z265: [ 87 -18 -35  12   0  80 108  88 -32  51   2 -25  84]
z682: [ 16   9   3 -15   2  87  36  20  21 -22 -22   2  63]
z237: [ -7 -26  16  29   8 -26  33  49   7 -24 -33  11  -1]
z290: [ 21   8   3   2   2  61  25  22 -32  32  35 -16  -2]
z466: [  9 -25 -28  -4   1  38  95 -26 -22  29   3 -12  52]
z520: [ 24   8   7  31  10  31  68 -25 -22   4  38  -8  63]
dup z290:   [2]
common z290 z466:   [3]
common z466 z290:   [3]
asked: [ 21   8   3   2   2  61  25  22 -32  32  35 -16  -2]  z290
common z466 z265:   [-25]
common z290 z237:   [8]

z296: [-40  49 -40  47  11 -24  30 -47 -31 -18 -19  39 -74  31  68]
z239: [-13  10  -3 -25   7 -12 -12 -12 -37  -3   9  32 -15  37  13]
z27: [ 79  35  16  25 -18   3  25 -37  37 -18 -57   8 -23 -37 -21]
z457: [104  29  -4 -21  -9  30  12  -9  31 -22 -59  -9  20 -31 -61]
z949: [ -8  46  75  44  -9  11 -19 -41  41  -7 -59 -18 -32 -41 -48]
z234: [  0  44  78   9   9  23 -19 -16  -1 -29 -42 -13  -8   1 -39]
z337: [ 65  10 -64  32 -19  25 -29  -9  60 -15 -33 -35  25 -60 -78]
z471: [ 99  16  -8  -5 -22 -16  51 -42  14   2 -53  42 -42 -14  53]
common z457 z471:   [-22]
dup z457:   [-9]

z174: [-65  81  73   3 -77  80 -69  16  27]
z703: [ 44 -70  39  64 -77  80 -69 -51  27]
z835: [-65 -73  73   3 -73   2 -77 -53 -73]
common z703 z835:   [-77]
dup z835:   [-73]

z182: [ 33 -36 -11   0 -26 -13  14 -61 -17 -18 -22   0 -56 -36   7 -51  78  47
  13]
z813: [ 20 -36 -18   0 -26 -13  14 -61 -17 -18 -18   0 -56 -36   7 -51  78  47
 -35]
z305: [ 17 -34 -13  -9 -15 -19  13 -42 -20 -19 -13  -1 -48 -22   6 -43  72  31
   8]
z389: [ 18 -33 -12  -7 -16 -18  12 -43 -19 -18 -12  -1 -49 -23   5 -44  71  33
  10]
z315: [ 15 -30 -17  -8  -7 -26   7 -34 -14 -21  -9   2 -46 -21   4 -42  70  24
   7]
z438: [ 31 -64 -32 -32 -36   4  43 -56 -60 -11 -16 -21 -32  -5  20 -49  94  46
   7]
z954: [ 17 -35 -14 -10 -15 -20  13 -42 -20 -20 -13  -1 -49 -23   7 -44  74  31
   7]
z162: [ 40 -75   5 -36 -24  -1  48 -37 -75  -8  -1 -31 -69  17  20 -54 105  37
  13]
dup z438:   [-32]
common z813 z305:   [-13]
asked: [ 20 -36 -18   0 -26 -13  14 -61 -17 -18 -18   0 -56 -36   7 -51  78  47
 -35]  z813

z851: [  3  36   0   3   5  36  -5  29  11   1  37  15  36  33  37 -11  -6 -12
  11 -13   9 -17 -17]
z995: [ 55  -5  51  12 -21  19  30  33  -9 -17  33   2 -39  25  32   7 -11  -2
 -79 -14  -3  20  -5]
z829: [ 54 -21  -5  33  44 -17  41 -52  -1  24 -13   2 -14 -25  10  40  78  47
  21  18 -11  13  18]
z955: [ -3  32 -28 -24  33  24 -16  33   2  10  16  15  40  28   1 -18  36  -1
  73 -23  -8 -56 -40]
z39: [ 72  -8   9  11  35  65  40  21 -21  13  71 -33 -43  36  11  27  11  11
 -31  -2  18  -8   2]
z527: [ 53 -18  51  24 -13 -35  49  51  14  -2 -18  19 -21 -24  11  39  11  32
  22  25  -8  72  32]
z60: [ 57 -13 -32  37  63  38  22 -66 -19  23  33 -15 -16   4 -34  15  77  11
  39 -10  -2 -41 -19]
z176: [ 55  -5  51  12 -21  19  30  33  -9 -17  33  17   4   2  10  24  42  27
 -10   2  -8  16   4]
dup z829:   [18]
asked: [ -3  32 -28 -24  33  24 -16  33   2  10  16  15  40  28   1 -18  36  -1
  73 -23  -8 -56 -40]  z955
asked: [ 55  -5  51  12 -21  19  30  33  -9 -17  33  17   4   2  10  24  42  27
 -10   2  -8  16   4]  z176
asked: [ 55  -5  51  12 -21  19  30  33  -9 -17  33   2 -39  25  32   7 -11  -2
 -79 -14  -3  20  -5]  z995

z95: [31  3 16 47  2 26 56 32 20 91 12  7 44  4 19 42 40  3  0 -3 14 33  2 29
 42 49 11  2 23]
z109: [46  2 38 45 -3 34 37 16  6 31 15 12 29 19  8 18 13  0  6  5 24 15  0 15
 34 12 15  9 -3]
z172: [56  9 40 73  6 25 60 36  8 66 22  9 32 15 56 42 19  5 -1 11 25 34 10 28
 46 14 63 17 30]
z416: [54  3 31 78  9 10 72 29 13 52 24  9 40 17 30 28 30  3  4  8 10 73  7 32
 40 28 28  9 36]
asked: [56  9 40 73  6 25 60 36  8 66 22  9 32 15 56 42 19  5 -1 11 25 34 10 28
 46 14 63 17 30]  z172
asked: [54  3 31 78  9 10 72 29 13 52 24  9 40 17 30 28 30  3  4  8 10 73  7 32
 40 28 28  9 36]  z416

z897: [ 37   4 -18  11 -32   6   9 -30  48 -20  -7  12  34  34  27  -6 -13   2
  38  16  34 -10  31  -7   9   4  15]
z639: [ 25  10 -23  27 -40  -7  -4  51 -13 -18 -32 -40  35  47  45  -1 -40  -1
  10  -2  47 -14  51  -4  16  -3  23]
z698: [ 24  11 -23  28 -41  -7  -6  24 -14 -18 -32   7  36  47   3  -2 -12  -2
  11  -2  47  -2  52  -4  15  -4  23]
z247: [ 38   5 -23  19 -34  -1   7 -80  -5 -20   9  12  35  42  37  -3   4   2
  39   8  37 -15  39  -5  17   5  19]
z196: [  6   6   3   0  -2   4   1 -31   3 -11   3   4  47   3   6  -9  -6   0
  -4   6   8  -1   7  -1   2   8  -1]
z195: [ 38   4 -19  12 -32   5   9   7  -4 -20  -8  12  34  35  28  -5 -13   2
 -13  16  35 -10  31  -7  10   7  15]
z441: [ 36   5 -18   9 -31   6   9 -11  -4 -19  -6  11  34  33  26  -6 -13   2
 -15  17  34 -10  30  -8   7   6  14]
asked: [ 25  10 -23  27 -40  -7  -4  51 -13 -18 -32 -40  35  47  45  -1 -40  -1
  10  -2  47 -14  51  -4  16  -3  23]  z639
asked: [  6   6   3   0  -2   4   1 -31   3 -11   3   4  47   3   6  -9  -6   0
  -4   6   8  -1   7  -1   2   8  -1]  z196
asked: [ 38   4 -19  12 -32   5   9   7  -4 -20  -8  12  34  35  28  -5 -13   2
 -13  16  35 -10  31  -7  10   7  15]  z195

z4: [ 90   7 -57   4  18 -14 -19  53  79  -4  35  -7  12 -20 -26 -23  -7  11
  15   3  23 -11]
z448: [-33  17 -46 -10  81 -32  56 -97  11 -15 -50 -35   9  22   0 -21  52 -18
  -8  -1  28  22]
z380: [  9 -39 -41  -9  83 -19 -28 -93  19 -60 -30 -32  -5  19  31   7  73 -35
  11  38  28  17]
z883: [-20  17 -20 -24  70   2  56 -64 -15 -62 -49   4  23  15  29  35  69 -28
  -3  36  12  25]
z68: [ 86   7 -61  33  21  -4  23  34  58  -7  35 -31 -12 -11 -31  13 -36  26
  26  -6  24 -14]
z205: [-36 -37  39 -29  10  -9 -72  17 -15 -12   0 -24 -13 -23   9  40 -32   3
  21  34 -17 -23]
z274: [-29 -25  42 -31  10  -5 -97 -26   3  -5 -14   2 -26 -13 -12   1  -4   8
   3  17 -12 -20]
z253: [ 89 -44 -44  33  23 -15  -8  49  76  -8  26 -27  -4 -22 -25  11 -36  21
  17  19  31 -44]
dup z883:   [-20]
dup z380:   [19]
dup z448:   [22]
asked: [ 86   7 -61  33  21  -4  23  34  58  -7  35 -31 -12 -11 -31  13 -36  26
  26  -6  24 -14]  z68
asked: [ 89 -44 -44  33  23 -15  -8  49  76  -8  26 -27  -4 -22 -25  11 -36  21
  17  19  31 -44]  z253

z630: [  1  -8  32  26 -30 -23 -20  14 -35  48  -7 102 -37  17]
z436: [ 32 -30   6 -12  11   7  67 -48  10   0  -5 -25 -14 -10]
z557: [ 47 -44  57  18 -20 -20  21 -25 -44 -21 -35  81 -56  20]
z915: [-48   1   3  -7  -3  -2  -7   4  -4  -7  -2   8  -2   2]
asked: [ 32 -30   6 -12  11   7  67 -48  10   0  -5 -25 -14 -10]  z436
common z436 z915:   [-48]

z869: [-44  -4 -26  29  18  84 -21  17 -76 -21 -83  -5   0]
z481: [-13  23  -2 -10  -9  -5  -1 -44 -13 -15  37 -21 -43]
z555: [-7  5  0  0 -1  9 -7 -2 -5 -3  3 -6  0]
z771: [-31  46  18 -19 -18   6 -12 -38 -14 -27  74 -45  18]
asked: [-44  -4 -26  29  18  84 -21  17 -76 -21 -83  -5   0]  z869
asked: [-31  46  18 -19 -18   6 -12 -38 -14 -27  74 -45  18]  z771
dup z869:   [-21]
common z771 z869:   [18]

z36: [ -5   2  10   5   9  10   9  -1  10  14   3   4   3  -4  13   6 -18  26
 -12  -1 -16  13 -42 -34  25  -2  10   3  13 -11 -11 -20  13  14  15  10
  13 -12  -4 -33  -3 -34  -3   3  10  14  -7   7   0  -9]
z442: [ -8  -8  -6   9   0   1  -2   5   8 -15  -8   1  12  -1  -2   3   8 -34
  -2 -34 -16 -18 -20 -48 -22  38  12   3  24 -28 -10   5   1 -10  -2 -14
   2   4   1 -22  -1   2  15   3  -7  -2   7  -4  -1 -18]
z343: [  3  -6   4   6   8  31 -14  15 -19  17   8 -12  -2   3   1  12  10 -18
  -8  -3  21 -20   9 -85  41 -37  -3   4  22 -17   9  -5  -6   3  14  13
   0 -15   2  -1  -7   6 -12 -18  41  -3  -4   6  -9  -6]
z983: [ -2  10  -4  -4  -4  16 -14  15 -11  -8  32 -14  -4  -7   1  -6  -9 -18
  26 -17   2   6   9 107 -19  15 -17  -5  43  -7  28 -10   6  11  -8   3
   5  -4   1  58 -22  18  -7   1   1  14  -3   2   4  -5]
z261: [ -2  10  -4  -4  -4  16 -14  15 -11  -8  32 -14  -4  -7   1  -6  -9 -18
  26 -17   2   6   9 107 -15  15 -17  -5  43  -7  28 -10   6  11  -8   3
   5   6   1  58 -22   6  14 -18  -5  -3  -4   6   6  -6]
asked: [ -2  10  -4  -4  -4  16 -14  15 -11  -8  32 -14  -4  -7   1  -6  -9 -18
  26 -17   2   6   9 107 -15  15 -17  -5  43  -7  28 -10   6  11  -8   3
   5   6   1  58 -22   6  14 -18  -5  -3  -4   6   6  -6]  z261
asked: [ -2  10  -4  -4  -4  16 -14  15 -11  -8  32 -14  -4  -7   1  -6  -9 -18
  26 -17   2   6   9 107 -19  15 -17  -5  43  -7  28 -10   6  11  -8   3
   5  -4   1  58 -22  18  -7   1   1  14  -3   2   4  -5]  z983
asked: [ -8  -8  -6   9   0   1  -2   5   8 -15  -8   1  12  -1  -2   3   8 -34
  -2 -34 -16 -18 -20 -48 -22  38  12   3  24 -28 -10   5   1 -10  -2 -14
   2   4   1 -22  -1   2  15   3  -7  -2   7  -4  -1 -18]  z442
asked: [ -5   2  10   5   9  10   9  -1  10  14   3   4   3  -4  13   6 -18  26
 -12  -1 -16  13 -42 -34  25  -2  10   3  13 -11 -11 -20  13  14  15  10
  13 -12  -4 -33  -3 -34  -3   3  10  14  -7   7   0  -9]  z36

z839: [ 109  -20   15  -71   30  -55  -87  -78   15 -104  -47  -94   43   30
   11  -38   22  -98   52  -46   75  -76]
z916: [ 24 -68   4  39 -15 -83 -10  88 -97  25 -30  89 -31  12  94  -2 -18  81
 -72 -50 109  67]
z793: [ -84  -61   11   -2  -97    3   16  -75    1 -101   26  -14  -15  -85
   61  102 -106  103    6   -1  -57   87]
z177: [ -84  -61  -89   -2  -97    3   16  -75    1 -101   26   69  -59  -85
   61  102 -106  103    6   46  -57   87]
common z793 z839:   [11]
common z839 z793:   [11]

z961: [ 53  13 -39  13  -2  36  24  33  31]
z50: [-40  53  -9  54 -49   3  60   3 -12]
z198: [-40  53  -9 -62 -49  18  60   4   9]
dup z961:   [13]
common z961 z198:   [53]
common z50 z961:   [53]

z56: [ 1  2 -7  8  0 37 56 89 99 93 70 39 20  8]
z388: [89 89 91 71 32 21  7  2 89  0  1  3 -2  0]
z183: [ 91 103  95  66  26  19   4  -1  -7  -1  -1  -2   3   0]
z605: [55  4 11 38 66 90 97 94 55 55 55  4  2  4]
z223: [ 11  15  40  64  78 104  90  73  39  17   6   4  -1  -3]
dup z56:   [8]
asked: [ 11  15  40  64  78 104  90  73  39  17   6   4  -1  -3]  z223

z323: [  7 -44 -68 -44]
z669: [-23 -83 -16 -20]
z445: [-45  44  13   7]
z860: [-36 -19  93  60]
z425: [ 22 -19 -93 -32]
z791: [  7  95 -68 -45]
dup z323:   [-44]
common z425 z860:   [-19]

z283: [ 11  27   2  -4  42 -17   0 -69 -13   7 -48  10   8 -15  -3  28  39   1
   0  -6   6  -6  19  16  -1  31  -1   6  17   9   0 -15   5  12  43   2
 -11  18  21   3   1  36   1   1  33   8]
z125: [  1 -17  -4   2  10 -65   1  25   5   2   0  -5  -2   5   9 -15  22   6
   3  -9  -1  47  -6  19   7   8  14  -2  -1 -68  -2   5  -1  18 -38   5
  29   2 -20  -7 -11 -51  -2   1 -45  -1]
z909: [ 10 -15  -4  -4   3 -83   6   4  -7   2  -9   8  41  -1   9  -4  41  -4
   3 -10  -7  38   3  19   5  -4  10   3   0 -30  -2  -3   5  -4   3   3
   7   4 -19   9 -19 -57   5  -4 -45   3]
z757: [-16  -5  -4   1  -5   4   5 -26  24   8  19  -7   1   0  14  -8  72   9
  -4  -1  -5  28  17   4   3  95  -2  -7   6 -18   1  -2  -5  53  15   4
  68 -11  10  26 -24   1  -4   2 -41  -6]
z826: [ -4  41  -1   6  33  55  -6 -47   0   9 -76  -6  -6  -1  -1  30  -3  -5
  -3  -8   5   0  12  32   5  22  -3  -6  11  -6   4  -4 -13  16   3   9
 -23  20   7  19  19  76  -7  10  43  -4]
z49: [  5  60  -1   2  40  38  -4 -77  -8   4 -34  -4  -1  -1   3  48  22  -5
   3  -5  54  -9  16  25   6  -3  -7  -3  10  18   5  -5 -11 -12  44   4
 -14  20  -7  17   5  73  -9  11  27   7]
z980: [  2  61   6   3  37  24   0 -48  -3   7 -47   6   3  -9   1  29   3  -1
 -11  -5   6   1   6  10   2  -9   9  -4  15   5   5  -2 -10 -13  24   3
   2  18  11  18  16  55  -5  10  51   7]
z625: [  4  45   2   4  32  22  -1 -38  23  15 -63   3   2  -7  -3  34  42   1
   1  -3   5   8  13  18   3  28   3  -4  10  27   2 -11  -6  34  24   8
 -26  21   2  18  16  40  -3   4  71   4]
z341: [-15  15  -7  -3  -8   4   0 -54  -6   6  -1  -4   0   4  12 -11  58   1
   0  -4  -9  69  -2  16   6  61  -7   0   2 -34  -8  -1  -7  42   2   4
  58 -23   8  19 -25 -18  -4  -4  24  -3]
z873: [-14   5  -7   4  -3 -11   1 -35  18   8  10 -14  -4   7  18  14  34   2
  -5   5  -4  51   2  13   4  86  -3  -8   2   7   2  -4  -1  50  25   4
  37  -7  28  11  -8 -24  -2   2  20  -9]
z695: [-15   4   1   4  -3  18  -1 -39   4   5 -30  -6   0  -2  24  15  69   5
  -7   0   2  42  -3   2   2  75   4  -9   7 -17   5  -3  -8  36   5   0
  72  -8  17  10 -21 -24   4   6  37  -8]
z878: [  5  34   0  -1  19 -15  -6 -12   1   6 -91   6   0 -12  -5  48  19  -3
   0  -3   5  14  12  30   1  14   2   3  15  11  -3 -16  -3   4  46   6
   9  13 -21  -6   9  44  -2  -2  74   5]
asked: [ 11  27   2  -4  42 -17   0 -69 -13   7 -48  10   8 -15  -3  28  39   1
   0  -6   6  -6  19  16  -1  31  -1   6  17   9   0 -15   5  12  43   2
 -11  18  21   3   1  36   1   1  33   8]  z283
asked: [  5  60  -1   2  40  38  -4 -77  -8   4 -34  -4  -1  -1   3  48  22  -5
   3  -5  54  -9  16  25   6  -3  -7  -3  10  18   5  -5 -11 -12  44   4
 -14  20  -7  17   5  73  -9  11  27   7]  z49
asked: [ 10 -15  -4  -4   3 -83   6   4  -7   2  -9   8  41  -1   9  -4  41  -4
   3 -10  -7  38   3  19   5  -4  10   3   0 -30  -2  -3   5  -4   3   3
   7   4 -19   9 -19 -57   5  -4 -45   3]  z909
asked: [-15   4   1   4  -3  18  -1 -39   4   5 -30  -6   0  -2  24  15  69   5
  -7   0   2  42  -3   2   2  75   4  -9   7 -17   5  -3  -8  36   5   0
  72  -8  17  10 -21 -24   4   6  37  -8]  z695

z678: [-45  19 -21  31 -21 -14 -40  12 -18  45   0   0   7  -7  31  45  38   2
  -3 -36 -78  -9  22  18 -22 -40  -8  37  -2  11  56  31   0 -77  31   7
 -46  13]
z321: [ -64   31  -23   32    0    1   20  -51   -4   45  -46   25   -7   -4
   39  -68    0   24   -2  -66  -39   24   48  -18  -58  -23    2   -6
    0   -9    0   31  -13    4  -14  -37 -101    0]
z919: [-48  29  28  75  -3   0 -24 -14 -16  58 -31 -16  24 -26  -1   9  -9 -29
 -11 -36 -40  40 -32  16 -43 -39   0  85 -60  66 -30  29 -21 -13  46 -26
 -82  54]
z570: [  0   0   4  24 -38 -20 -70  31 -22  35  -4  -6  29 -15 -12  48   0   7
  40 -17 -45  -8  16  -4  -5 -35  -4  18 -38   7  30  24  26 -76 -45  12
 -75  18]
z687: [-50  20  -9   9 -15 -41 -43  12 -20  43  -5  -3  23  -2  13  38  58   0
 -14  -4 -59 -32   6   1   0 -22  23   0 -56 -84  60  28  65 -89 -35 -18
 -74 -54]
z157: [-70  32 -26  23 -40 -37   0  19 -14  71 -10   3  12  -5  -5  48   0   0
   1   3 -90   1  -2  60  -2 -43 -14  47 -40 -16  39  44  59  -2 -41   7
 -51  17]
z830: [-52 -19 -19  33 -29  -6 -22 -12 -27  64 -31   9  11  -9   8   4  23   3
   5 -30   0  28  14  29 -19 -48 -29  47 -13   0   0  35 -19 -31 -16  -1
 -68  30]
asked: [-70  32 -26  23 -40 -37   0  19 -14  71 -10   3  12  -5  -5  48   0   0
   1   3 -90   1  -2  60  -2 -43 -14  47 -40 -16  39  44  59  -2 -41   7
 -51  17]  z157
asked: [-52 -19 -19  33 -29  -6 -22 -12 -27  64 -31   9  11  -9   8   4  23   3
   5 -30   0  28  14  29 -19 -48 -29  47 -13   0   0  35 -19 -31 -16  -1
 -68  30]  z830
asked: [-48  29  28  75  -3   0 -24 -14 -16  58 -31 -16  24 -26  -1   9  -9 -29
 -11 -36 -40  40 -32  16 -43 -39   0  85 -60  66 -30  29 -21 -13  46 -26
 -82  54]  z919

